Below are the code and all the weights of a small trained network. Each question names an input and a target symbol and asks about switching units off, where a switched-off unit gives its printed mean instead of its output.

import numpy as np


def w(rows, s, z=0):
    codes = np.array(rows[::2]) - 128.0
    scale = np.full(codes.shape[1], s)
    scale[-1] = z or s
    return codes * scale


def norm(h):
    return h / np.sqrt((h * h).mean(-1, keepdims=True) + 1e-5)


def f(y):
    return y / 2 * (1 + np.tanh(0.7978845608 * (y + 0.044715 * y**3)))


def softmax(a):
    e = np.exp(a - a.max(-1, keepdims=True))
    return e / e.sum(-1, keepdims=True)


def log_softmax(a):
    a = a - a.max(-1, keepdims=True)
    return a - np.log(np.exp(a).sum(-1, keepdims=True))


def net(x, mask):
    ids = ['ΔΦΩζμψ'.index(c) for c in x.split()]
    T = len(ids)
    res = E[ids] + P[:T]
    u = 0
    for l in range(2):
        q, k, v = (norm(res) @ M[l].T for M in (Q, K, V))
        z = softmax(np.where(np.tri(T) > 0, q @ k.T / 2**0.5, -1e9)) @ v
        res = res + np.where(mask[u], z, O[l][:, -1]) @ O[l][:, :-1]
        u += 1
        y = f(norm(res) @ A[l][:, :-1].T + A[l][:, -1])
        res = res + np.where(mask[u : u + 4], y, B[l][:, -1]) @ B[l][:, :-1]
        u += 4
    return log_softmax(norm(res)[-1] @ U[:, :-1].T + U[:, -1])


Q, K, V, O, A, B = {}, {}, {}, {}, {}, {}
E = w([
[179,97,229,220],'Δ',
[77,93,150,158],'Φ',
[5,154,165,187],'Ω',
[173,125,110,76],'ζ',
[180,37,115,130],'μ',
[130,124,119,144],'ψ',
],0.022)
P = w([
[2,65,81,106],'0',
[97,128,126,135],'1',
[106,129,126,133],'2',
[111,127,111,134],'3',
[92,115,106,135],'4',
[122,118,103,137],'5',
[118,112,92,147],'6',
[131,112,100,155],'7',
],0.0077)
Q[0] = w([
[1,31,62,125],'L0H1',
[109,182,181,147],'L0H1',
],0.0094)
K[0] = w([
[135,231,92,255],'L0H1',
[148,253,183,18],'L0H1',
],0.0095)
V[0] = w([
[179,123,3,98],'L0H1',
[54,7,38,176],'L0H1',
],0.0038)
O[0] = w([
[123,200,36,125,102],'L0H1',
[140,254,193,110,254],'L0H1',
],0.0099,0.0057)
A[0] = w([
[96,83,73,53,32],'L0N1',
[19,128,2,48,117],'L0N2',
[231,26,64,229,154],'L0N3',
[229,161,40,4,7],'L0N4',
],0.0068,0.002)
B[0] = w([
[175,130,162,157,76],'L0N1',
[253,153,141,166,111],'L0N2',
[91,187,187,89,253],'L0N3',
[82,72,87,155,235],'L0N4',
],0.012,0.0019)
Q[1] = w([
[69,129,248,115],'L1H1',
[52,220,123,142],'L1H1',
],0.012)
K[1] = w([
[151,249,178,129],'L1H1',
[60,196,132,171],'L1H1',
],0.013)
V[1] = w([
[129,230,123,198],'L1H1',
[3,13,168,233],'L1H1',
],0.0049)
O[1] = w([
[55,240,58,115,253],'L1H1',
[2,108,118,150,158],'L1H1',
],0.0084,0.0033)
A[1] = w([
[195,125,158,160,95],'L1N1',
[145,71,124,11,112],'L1N2',
[151,158,101,13,24],'L1N3',
[36,248,112,89,253],'L1N4',
],0.012,0.0038)
B[1] = w([
[61,187,166,82,127],'L1N1',
[59,193,116,94,144],'L1N2',
[87,86,124,217,135],'L1N3',
[254,124,85,94,249],'L1N4',
],0.012,0.017)
U = w([
[121,130,162,122,20],'Δ',
[139,5,180,150,143],'Φ',
[105,142,126,194,56],'Ω',
[132,90,167,113,1],'ζ',
[108,127,206,57,95],'μ',
[203,98,136,118,199],'ψ',
],0.013,0.0036)

Each question gives the input, a string of symbols that net reads in full, and the target symbol t.
The units are the heads (2 rows each of Q, K, V and O) and the neurons (one row each of A and B). Each row of codes is followed by its name. A weight is (code - 128) times the scale printed after its matrix; where a second scale follows, it is the last column's (O, A, B and U).
mask holds one flag per unit, layer by layer, with each layer's heads first. A switched-off unit (its flag False) gives its mean, the last column of its rows in O or B, instead of its output. The means were averaged over made-up inputs and are rounded, as every weight is.
A unit's drop is (log p(t) with every unit on - log p(t) with that unit switched off) / (log p(t) with every unit on - log p(t) with every unit switched off).
The circuit of an input: a set's keep is (log p(t) with only the set's units on - log p(t) with every unit switched off) / (log p(t) with every unit on - log p(t) with every unit switched off). Starting from all 10 units, units are removed one at a time, each time the one whose removal leaves the highest keep (on an exact tie, the one counted first), for as long as the keep stays at least 0.8.
units of the circuit, in order: the units of the circuit, biggest drop first
unit that matters most: the unit with the biggest drop
top k neurons: the k neurons with the biggest drops, biggest first
drop of u: that unit's drop, to one decimal
input μ μ ζ Ω Φ, target Φ: units of the circuit, in order => L0H1; L1N4
input Φ Φ μ ζ, target μ: unit that matters most => L1N2
input Δ Δ ζ, target Φ: units of the circuit, in order => L0N4; L1H1; L1N4
input ζ Φ Φ, target Φ: units of the circuit, in order => L1H1; L0H1
input Φ ψ Φ Φ Φ ψ ψ ζ, target μ: top 2 neurons => L0N4; L1N2
input Φ Φ ψ Δ, target μ: top 3 neurons => L1N4; L1N1; L0N4
input ζ ζ Φ μ μ, target μ: units of the circuit, in order => L1H1; L1N4; L0N3
input Δ ζ ζ, target Φ: units of the circuit, in order => L0N4; L1N4; L1H1
input Φ Ω Φ Ω Ω Δ ζ μ, target μ: top 2 neurons => L0N3; L1N4
input Δ Δ Δ, target Φ: top 2 neurons => L1N2; L1N4
input μ ψ ζ, target Ω: top 2 neurons => L1N4; L1N3
input Φ ψ Ω Δ Φ Ω Ω, target ψ: drop of L1N4 => 0.4
input ψ ψ Φ Δ ψ Δ, target μ: drop of L1N1 => 0.4
input Φ ψ Ω Φ Φ ψ ψ Ω, target ψ: units of the circuit, in order => L1N4
input μ ζ ζ, target Ω: drop of L1N4 => 0.8
